Below is a small trained network, with its code and all its weights. Each question gives an input and a target symbol and asks what happens when units are switched off, that is, made to give their printed mean instead of their output.

import numpy as np


def w(rows, s, z=0):
    codes = np.array(rows[::2]) - 128.0
    scale = np.full(codes.shape[1], s)
    scale[-1] = z or s
    return codes * scale


def f(y):
    return y / 2 * (1 + np.tanh(0.7978845608 * (y + 0.044715 * y**3)))


def softmax(a):
    e = np.exp(a - a.max(-1, keepdims=True))
    return e / e.sum(-1, keepdims=True)


def log_softmax(a):
    a = a - a.max(-1, keepdims=True)
    return a - np.log(np.exp(a).sum(-1, keepdims=True))


def net(x, mask):
    ids = ['αγεηθλ'.index(c) for c in x.split()]
    T = len(ids)
    res = E[ids] + P[:T]
    r = res
    for j in range(2):
        rows = slice(2 * j, 2 * j + 2)
        q, k, v = (r @ M[0][rows].T for M in (Q, K, V))
        z = softmax(np.where(np.tri(T) > 0, q @ k.T / 2**0.5, -1e9)) @ v
        o = O[0][rows]
        res = res + np.where(mask[j], z, o[:, -1]) @ o[:, :-1]
    y = f(res @ A[0][:, :-1].T + A[0][:, -1])
    res = res + np.where(mask[2:18], y, B[0][:, -1]) @ B[0][:, :-1]
    return log_softmax(res[-1] @ U[:, :-1].T + U[:, -1])


Q, K, V, O, A, B = {}, {}, {}, {}, {}, {}
E = w([
[248,89,225],'α',
[79,151,175],'γ',
[134,113,98],'ε',
[76,59,109],'η',
[82,53,177],'θ',
[139,69,115],'λ',
],0.017)
P = w([
[254,134,35],'0',
[76,96,176],'1',
[74,95,170],'2',
[69,93,174],'3',
[76,85,174],'4',
[62,88,172],'5',
[65,78,169],'6',
],0.0081)
Q[0] = w([
[145,87,72],'h1',
[64,9,144],'h1',
[139,3,109],'h2',
[39,57,133],'h2',
],0.014)
K[0] = w([
[134,160,146],'h1',
[248,177,144],'h1',
[167,136,96],'h2',
[163,168,64],'h2',
],0.017)
V[0] = w([
[110,192,222],'h1',
[173,220,123],'h1',
[66,151,245],'h2',
[107,178,107],'h2',
],0.011)
O[0] = w([
[100,137,178,20],'h1',
[155,201,218,43],'h1',
[95,4,143,2],'h2',
[166,140,184,51],'h2',
],0.015,0.0067)
A[0] = w([
[153,207,120,163],'n1',
[114,90,183,73],'n2',
[57,139,133,135],'n3',
[148,141,158,253],'n4',
[197,86,189,70],'n5',
[86,72,62,142],'n6',
[88,222,167,68],'n7',
[202,99,106,163],'n8',
[180,99,109,198],'n9',
[93,166,127,151],'n10',
[187,248,153,171],'n11',
[22,85,80,127],'n12',
[76,175,112,130],'n13',
[149,114,59,59],'n14',
[113,146,107,70],'n15',
[98,157,220,180],'n16',
],0.012,0.0047)
B[0] = w([
[64,113,103,180],'n1',
[125,152,43,142],'n2',
[157,201,142,155],'n3',
[54,88,142,139],'n4',
[191,232,100,138],'n5',
[156,160,178,255],'n6',
[254,104,175,156],'n7',
[164,187,147,156],'n8',
[93,171,160,163],'n9',
[119,128,88,144],'n10',
[100,14,134,191],'n11',
[222,159,137,253],'n12',
[147,165,66,156],'n13',
[78,95,232,196],'n14',
[126,140,160,137],'n15',
[91,110,184,154],'n16',
],0.0065,0.015)
U = w([
[253,102,136,81],'α',
[145,145,148,16],'γ',
[115,98,71,232],'ε',
[163,215,104,214],'η',
[99,115,170,249],'θ',
[147,29,94,42],'λ',
],0.013,0.0022)

Each question gives the input, a string of symbols that net reads in full, and the target symbol t.
The units are the heads (2 rows each of Q, K, V and O) and the neurons (one row each of A and B). Each row of codes is followed by its name. A weight is (code - 128) times the scale printed after its matrix; where a second scale follows, it is the last column's (O, A, B and U).
mask holds one flag per unit, heads first, then neurons. A switched-off unit (its flag False) gives its mean, the last column of its rows in O or B, instead of its output. The means were averaged over made-up inputs and are rounded, as every weight is.
A unit's drop is (log p(t) with every unit on - log p(t) with that unit switched off) / (log p(t) with every unit on - log p(t) with every unit switched off).
The circuit of an input: a set's keep is (log p(t) with only the set's units on - log p(t) with every unit switched off) / (log p(t) with every unit on - log p(t) with every unit switched off). Starting from the 12 units with the biggest drops (on a tie, the unit counted first), units are removed one at a time, each time the one whose removal leaves the highest keep (on an exact tie, the one counted first), for as long as the keep stays at least 0.8.
circuit, biggest first: the units of the circuit, biggest drop first
most important unit: the unit with the biggest drop
k most important neurons: the k neurons with the biggest drops, biggest first
which heads matter: for each layer, one digit per head in row order, 1 if its drop is at least 0.15 and else 0, layers parted by /
drop of u: that unit's drop, to one decimal
input θ η λ θ θ α η, target η: 2 most important neurons -> (n11, n3)
input θ θ θ, target α: 3 most important neurons -> (n12, n6, n1)
input γ θ θ θ ε, target θ: circuit, biggest first -> (h1, n12)
input γ γ η, target θ: 2 most important neurons -> (n16, n12)
input ε θ θ θ, target λ: which heads matter -> 11
input θ η θ η θ ε, target α: which heads matter -> 11
input γ θ ε η θ θ λ, target θ: which heads matter -> 10
input θ λ λ γ, target α: which heads matter -> 11
input ε θ η θ ε, target λ: 2 most important neurons -> (n11, n1)
input λ θ θ γ, target ε: most important unit -> n11
input λ λ α η θ ε, target ε: 3 most important neurons -> (n11, n12, n6)
input λ γ η θ θ γ, target ε: which heads matter -> 11
input η θ ε η λ ε θ, target η: which heads matter -> 01
input η θ θ λ, target η: which heads matter -> 11
input θ θ θ η, target α: 3 most important neurons -> (n12, n6, n1)
input λ λ η θ ε, target ε: drop of n13 -> 0.0
input η θ λ λ θ λ, target η: drop of n11 -> 0.4
input η θ θ, target η: drop of n11 -> 0.3
input λ η η η θ, target ε: drop of n5 -> 0.0
